Below are the code and all the weights of a small trained network. Each question names an input and a class and asks about switching units off, where a switched-off unit gives its printed mean instead of its output.

import numpy as np


def w(rows, s, z=0):
    codes = np.array(rows[::2]) - 128.0
    scale = np.full(codes.shape[1], s)
    scale[-1] = z or s
    return codes * scale


def norm(h):
    return h / np.sqrt((h * h).mean(-1, keepdims=True) + 1e-5)


def f(y):
    return np.maximum(y, 0)


def log_softmax(a):
    a = a - a.max(-1, keepdims=True)
    return a - np.log(np.exp(a).sum(-1, keepdims=True))


def net(x, mask):
    res = np.array(x, float).reshape(1, 7) / 4 @ E
    u = 0
    for l in range(3):
        y = f(norm(res) @ A[l][:, :-1].T + A[l][:, -1])
        res = res + np.where(mask[u : u + 6], y, B[l][:, -1]) @ B[l][:, :-1]
        u += 6
    return log_softmax(norm(res)[-1] @ U[:, :-1].T + U[:, -1])


A, B = {}, {}
E = w([
[100,73,52,24,41,179],'x0',
[124,123,137,119,143,135],'x1',
[130,130,123,131,122,122],'x2',
[112,234,255,107,21,177],'x3',
[106,108,142,135,129,138],'x4',
[119,122,136,124,137,133],'x5',
[236,6,159,143,54,90],'x6',
],0.0079)
A[0] = w([
[89,83,105,1,98,115,248],'L0N0',
[198,72,166,130,96,120,195],'L0N1',
[54,111,159,216,130,134,124],'L0N2',
[132,200,227,84,44,142,254],'L0N3',
[173,173,173,156,107,162,37],'L0N4',
[147,163,227,172,129,142,33],'L0N5',
],0.0099,0.0032)
B[0] = w([
[181,155,77,134,2,159,223],'L0N0',
[218,67,215,130,63,216,201],'L0N1',
[191,161,56,136,135,70,158],'L0N2',
[55,192,184,96,83,130,254],'L0N3',
[106,54,77,124,122,53,161],'L0N4',
[128,103,116,93,91,1,178],'L0N5',
],0.0094,0.0093)
A[1] = w([
[176,2,210,199,92,88,249],'L1N0',
[153,145,58,116,55,241,250],'L1N1',
[205,145,118,244,195,138,64],'L1N2',
[110,158,69,25,84,151,167],'L1N3',
[130,174,80,73,153,99,179],'L1N4',
[65,206,125,169,212,145,134],'L1N5',
],0.0092,0.0021)
B[1] = w([
[144,203,115,2,253,88,243],'L1N0',
[84,68,113,171,153,161,254],'L1N1',
[151,74,218,152,233,175,175],'L1N2',
[135,62,152,205,137,254,223],'L1N3',
[84,21,131,231,104,191,179],'L1N4',
[248,79,148,124,22,48,181],'L1N5',
],0.0088,0.0086)
A[2] = w([
[45,231,190,161,98,76,3],'L2N0',
[147,159,140,133,223,105,154],'L2N1',
[160,74,69,234,209,79,110],'L2N2',
[123,120,42,128,134,226,63],'L2N3',
[12,180,84,228,70,135,146],'L2N4',
[114,135,132,133,47,144,132],'L2N5',
],0.011,0.0036)
B[2] = w([
[194,48,9,149,175,82,220],'L2N0',
[108,180,143,135,151,215,200],'L2N1',
[106,111,194,182,7,181,255],'L2N2',
[146,172,67,34,164,2,227],'L2N3',
[106,160,78,144,235,143,252],'L2N4',
[88,183,243,177,168,80,232],'L2N5',
],0.01,0.0069)
U = w([
[127,122,200,190,40,201,253],'0',
[85,96,2,193,135,184,67],'1',
[183,141,161,116,232,162,108],'2',
[189,74,47,66,98,178,60],'3',
[94,162,91,209,159,41,122],'4',
[12,226,108,149,122,191,128],'5',
[144,194,171,41,102,42,73],'6',
],0.021,0.0048)

Each question gives the input, the list of numbers given to net, and the class t.
The units are the neurons (one row each of A and B). Each row of codes is followed by its name. A weight is (code - 128) times the scale printed after its matrix; where a second scale follows, it is the last column's (A, B and U).
mask holds one flag per neuron, layer by layer. A switched-off neuron (its flag False) gives its mean, the last column of its row in B, instead of its output. The means were averaged over made-up inputs and are rounded, as every weight is.
A unit's drop is (log p(t) with every unit on - log p(t) with that unit switched off) / (log p(t) with every unit on - log p(t) with every unit switched off).
The circuit of an input: a set's keep is (log p(t) with only the set's units on - log p(t) with every unit switched off) / (log p(t) with every unit on - log p(t) with every unit switched off). Starting from the 12 units with the biggest drops (on a tie, the unit counted first), units are removed one at a time, each time the one whose removal leaves the highest keep (on an exact tie, the one counted first), for as long as the keep stays at least 0.8.
units of the circuit, in order: the units of the circuit, biggest drop first
unit that matters most: the unit with the biggest drop
k most important neurons: the k neurons with the biggest drops, biggest first
k most important neurons of layer l: the k neurons of layer l with the biggest drops, biggest first
input [-3,4,-2,-3,-4,-4,-1], class 0: unit that matters most => L0N1
input [-8,-1,-7,3,-6,2,0], class 4: 2 most important neurons of layer 2 => (L2N0, L2N3)
input [-8,-4,-4,-3,8,2,-8], class 0: units of the circuit, in order => (L2N2, L1N5)
input [-5,3,4,0,0,5,-3], class 0: units of the circuit, in order => (L0N3, L2N2)
input [-1,-1,-1,-8,-5,7,8], class 2: 2 most important neurons => (L1N0, L0N0)
input [-8,8,-1,1,-1,-5,2], class 6: 2 most important neurons => (L0N5, L1N3)
input [1,-4,-8,5,3,-6,0], class 5: 3 most important neurons of layer 1 => (L1N0, L1N5, L1N3)
input [-8,1,-6,-5,5,7,-1], class 0: 2 most important neurons => (L2N2, L0N1)
input [1,-4,0,-2,7,-2,2], class 3: 3 most important neurons => (L2N5, L0N0, L0N3)
input [-5,-4,-4,0,6,-5,-3], class 0: 2 most important neurons => (L0N3, L2N2)
input [-8,1,5,1,6,-1,-1], class 4: 2 most important neurons of layer 0 => (L0N5, L0N1)
input [5,1,5,1,5,2,-2], class 5: 2 most important neurons => (L2N0, L2N5)
input [0,5,-1,-4,1,1,1], class 2: 2 most important neurons => (L1N0, L0N3)
input [-2,-6,-2,2,8,0,7], class 6: units of the circuit, in order => (L1N0)
input [-6,3,-1,0,-1,3,5], class 2: 2 most important neurons of layer 2 => (L2N1, L2N3)
input [3,5,-3,0,8,5,0], class 1: 2 most important neurons of layer 0 => (L0N3, L0N1)
input [1,6,-7,5,0,-2,-1], class 5: 2 most important neurons of layer 2 => (L2N3, L2N4)
input [5,6,2,0,8,4,-2], class 1: 3 most important neurons => (L1N1, L0N3, L1N3)
input [1,1,4,6,6,-8,-3], class 5: 2 most important neurons => (L0N3, L2N3)
input [8,-8,-5,8,1,7,-3], class 5: units of the circuit, in order => (L0N1)
input [-8,-5,-1,8,6,-8,1], class 6: 3 most important neurons of layer 1 => (L1N1, L1N3, L1N4)
input [0,7,-7,0,8,4,4], class 2: 2 most important neurons of layer 1 => (L1N0, L1N5)
input [-1,5,-4,1,4,-3,5], class 6: 2 most important neurons => (L1N0, L1N3)
